Each row has a name. Each piece below is followed by the name of the row it came from, unless a question asks for something else. Each question is about the rows just above it. Places in a row count from 1.

Columns, left to right: S P N D J V E K
F: [166  80 142 107 145 149 170 159]
R: [107 121 127  88  86 170 150 142]
Z: [146  97 104  95 130 131 131 187]
X: [ 99 113 127  81  91 180 151 141]
U: [ 98 104  90  63  80 155 128 191]
B: [118 123 149  89  98 164 156 111]
C: [171 115 132 138 165 122 144 128]
H: [105 124 145 101  90 163 162 120]
G: [104 135 130  96  94 159 151 118]
T: [133 118 109 113 125 138 131 162]
Q: [120 106 121  79  99 157 139 165]
L: [111 126 168  85  94 196 204  98]
One entry of X was changed: [ 99 113 127  80  91 180 151 141]. Where, and from what? | 4, [81]
[124 145] begins in row and place | H, 2

Columns, left to right: Som Pali rona gedo vugu
Y: [ 68 188 194 198  71]
A: [ 95 188 194 198 162]
W: [ 95 188 194 198  71]
Changed W: [ 95 189 194 198  71]. Place and old value: | 2, [188]
One entry of Y was changed: [ 69 188 194 198  71]. Where, and from what? | 1, [68]
Where does [ 96 188 194 198 162] differ from A, and what was there? | 1, [95]
Changed W: [ 94 188 194 198  71]. Place and old value: | 1, [95]

Columns, left to right: damo veber Nopip zorid
gesik: [ 50 128 132  90]
rubug: [ 50 135 144 177]
fibuk: [ 50 128 144 177]
One entry of gesik was changed: [ 50 128 131  90]. Where, and from what? | 3, [132]
One entry of fibuk was changed: [ 50 128 144 178]. Where, and from what? | 4, [177]
Which column holds this, read top down? [128 135] | veber
[135 144 177] begins in row and place | rubug, 2

Columns, left to right: muga mub derin rov dedod dima
nuf: [125 126 120  80 121  64]
Dufov: [184 114 151 194 159 161]
Sokog: [136  78 108 164 186 200]
muz: [105 140 129  82 111  79]
Sata: [ 98 209 186 128  68 112]
mekar: [105 199 164 134  87 141]
luvud: [184  73  88 127 193 123]
Vit: [107 123 118 144 149 192]
bubom: [122 133 132 101 123  91]
peg: [ 94 173 159  96  91  90]
Lofus: [111 114 111 119 146 150]
zud: [179 114 148 191 156 163]
[121 159 186 111  68  87 193 149] is in which column, read top down? | dedod
[114 148 191] begins in row and place | zud, 2
Where does [ 98 209 186] start? Give its row and place. | Sata, 1

Columns, left to right: Gimog kip sanag fovo bigu Bevum rika
saded: [139 139  94 127 145 172 151]
pud: [117  95 132 171 104 139 136]
nube: [165 130  67 157 148 151 168]
safi: [151  94  99 158 107  95 160]
fipa: [116 165 159 167 163 118  78]
Pifa: [103  85 125  99  88 157 165]
lop: [139 139  94 127  97 152 144]
Vod: [134 132 138 190 137 110  89]
salat: [120  95 133  83  95 165 168]
vun: [169 155  87 114 157 101 129]
Which column holds [151 116 103 139 134] top down? | Gimog
Which column holds this, read top down? [117 165 151] | Gimog
Which column holds [139  95 130  94] top down? | kip
Which row holds [139 139  94 127 145 172 151]? | saded
[ 85 125  99  88] begins in row and place | Pifa, 2

Columns, left to right: mel maba mul mati
Lim: [177  84 121 167]
Rep: [ 75  65  93 163]
Dud: [ 65  75  93 158]
Changed Dud: [ 64  75  93 158]. Place and old value: | 1, [65]
Row and place where [65 75 93] starts: | Dud, 1
One entry of Rep was changed: [ 75  65  94 163]. Where, and from what? | 3, [93]
Which column holds [93 93] top down? | mul

Columns, left to right: vir vodut Bevag mer
Vavav: [116 162  72 132]
Mozu: [123 207  96 161]
mor: [168 167 145 158]
nomum: [ 85  68 162  57]
nugi: [164  79  52 105]
guvo: [ 83  95 146  63]
geme: [162 100  84 142]
rezo: [ 76 135 144 108]
[ 79  52 105] begins in row and place | nugi, 2
[207 167  68  79  95 100 135] is in which column, read top down? | vodut
[ 72  96 145 162] is in which column, read top down? | Bevag
Changed nomum: [ 86  68 162  57]. Place and old value: | 1, [85]
[167  68  79  95 100] is in which column, read top down? | vodut
One entry of geme was changed: [162  99  84 142]. Where, and from what? | 2, [100]

Columns, left to right: Mab tup Sas zok Movu Fosa
dekit: [ 83 108 164 176 112 122]
tanun: [ 83 108 164 131 131 174]
fugiv: [ 83 108 164 155 126 197]
Row and place where [108 164 131 131] starts: | tanun, 2
Where does [ 82 108 164 131 131 174] differ from tanun, and what was there? | 1, [83]
Row and place where [164 176 112] starts: | dekit, 3
One entry of dekit was changed: [ 84 108 164 176 112 122]. Where, and from what? | 1, [83]

Columns, left to right: kot pif naber Tamok Kes
Vul: [109 103 142  49 135]
todi: [154  97 119 160 166]
Lof: [127 141 113  92  66]
tofa: [130  49 106 103 142]
Which column holds this, read top down? [113 106] | naber
[130  49 106 103] begins in row and place | tofa, 1
[ 97 141  49] is in which column, read top down? | pif
[154 127] is in which column, read top down? | kot
[119 113 106] is in which column, read top down? | naber
Row and place where [106 103 142] starts: | tofa, 3

Columns, left to right: Zuru vel numaf Dated
rudak: [143 135 112 119]
Kabo: [143 132  69 117]
bofuv: [ 91 117 102  93]
zup: [132  69 143 136]
Which column holds [132 117  69] top down? | vel
Where does [143 136] start? Give its row and place. | zup, 3
Changed zup: [132  69 143 135]. Place and old value: | 4, [136]
Row and place where [102  93] starts: | bofuv, 3
[132  69 143] begins in row and place | zup, 1
Changed rudak: [143 135 112 120]. Place and old value: | 4, [119]
Which column holds [119 117] top down? | Dated

Columns, left to right: kasi Ronof bim Mafig Vave Tava rirov gud Dat
lasi: [ 68 160 115 101  90 159 186 180 134]
nako: [ 68 160 154 128 166 103  99  84 146]
ros: [137 104 131  91 104 145 180 176 137]
Losob: [175 111  66 153  82 200 173 156 125]
One entry of Losob was changed: [175 111  66 152  82 200 173 156 125]. Where, and from what? | 4, [153]
q: [ 68 160 154 128 166 103  99  84 146] | nako
Which column holds [ 90 166 104] top down? | Vave
[ 99 180] is in which column, read top down? | rirov

Columns, left to right: favo Sukev Goke Nuge Mefa tar Zoto tola zavu
Nima: [145 150 134 127 120 126  92 109  88]
zoga: [126 122 124  81 137 160  67 196 155]
lelan: [145 151 135 128 119 127  93 109  89]
tigod: [146 151 134 129 119 127  92 109  89]
Tenad: [ 97 117 121 145 205 171 160 158  92]
Fof: [145 150 134 127 148 185 130 150 141]
Rin: [109  87  71 153 180 159 119 144 113]
sodor: [150 105 137 138 121  87 116 124 129]
Changed Nima: [145 149 134 127 120 126  92 109  88]. Place and old value: | 2, [150]
Changed Fof: [145 150 134 126 148 185 130 150 141]. Place and old value: | 4, [127]
[ 71 153] begins in row and place | Rin, 3
[137 138 121  87] begins in row and place | sodor, 3
Changed Fof: [145 150 134 127 148 185 130 149 141]. Place and old value: | 8, [150]
Where does [109  88] start? Give its row and place. | Nima, 8

Columns, left to right: gam Zodef Rorur Buku lom
dak: [ 79  96  79  80 103]
Fuzi: [ 87 165  87  83 143]
dif: [ 72  98  72 138  84]
ruta: [165  87 172 114  83]
goka: [ 98 133  98 121 173]
Tabod: [134 121 134 123 201]
kitam: [173 151 173  85 152]
gok: [175 173 175 111 181]
lefo: [136 121 123 134 193]
Row and place where [72 98] starts: | dif, 1
Row and place where [ 87 165] starts: | Fuzi, 1
One entry of lefo was changed: [136 122 123 134 193]. Where, and from what? | 2, [121]
[201 152] is in which column, read top down? | lom
[121 134 123] begins in row and place | Tabod, 2
Where does [137 121 123 134 193] differ from lefo, and what was there? | 1, [136]
[173  85] begins in row and place | kitam, 3

Columns, left to right: Zugi kat Guzam gegi
pufi: [202  99  58  84]
lavu: [114 132 178 107]
tila: [ 77 147 134 167]
Where does [ 77 147 133 167] differ from tila, and what was there? | 3, [134]
Where does [132 178 107] start? Give its row and place. | lavu, 2

Columns, left to right: Gatub gokeb Nim por
vigeb: [140  78 167 120]
vas: [192 154  65 200]
neri: [158 190 112 144]
Sugav: [106 152 199 192]
Bok: [153  65 200 172]
gunek: [ 80 167 129  67]
One entry of neri was changed: [158 190 111 144]. Where, and from what? | 3, [112]
Row and place where [200 172] starts: | Bok, 3
Which column holds [154 190 152  65] top down? | gokeb
[ 78 167] begins in row and place | vigeb, 2
Row and place where [154  65 200] starts: | vas, 2
Where does [106 151 199 192] differ from Sugav, and what was there? | 2, [152]

Columns, left to right: Rone bof porek kog tutes
nasu: [133  70 121 199 163]
lema: [135  57 131 166 157]
pedu: [113 142 125 116 149]
Kis: [ 86  79 122 133 157]
Bidav: [134  64 126 181 160]
fafim: [ 82  49 142 145 125]
las: [107  99 110 129 187]
roz: [132  92 131 140 141]
Zav: [135  62 127 177 161]
meru: [104  95 111 130 182]
Defuv: [132  52 137 153 155]
Rosu: [136  54 134 158 157]
Where does [113 142 126 116 149] differ from pedu, and what was there? | 3, [125]
Where does [107  99 110 130 187] differ from las, and what was there? | 4, [129]
Where does [ 82  49 141 145 125] differ from fafim, and what was there? | 3, [142]
Where does [134  64 126 182 160] differ from Bidav, and what was there? | 4, [181]
Which column holds this, read top down? [133 135 113  86 134  82 107 132 135] | Rone
Which column holds [79 64] top down? | bof
Which column holds [145 129 140 177 130] top down? | kog

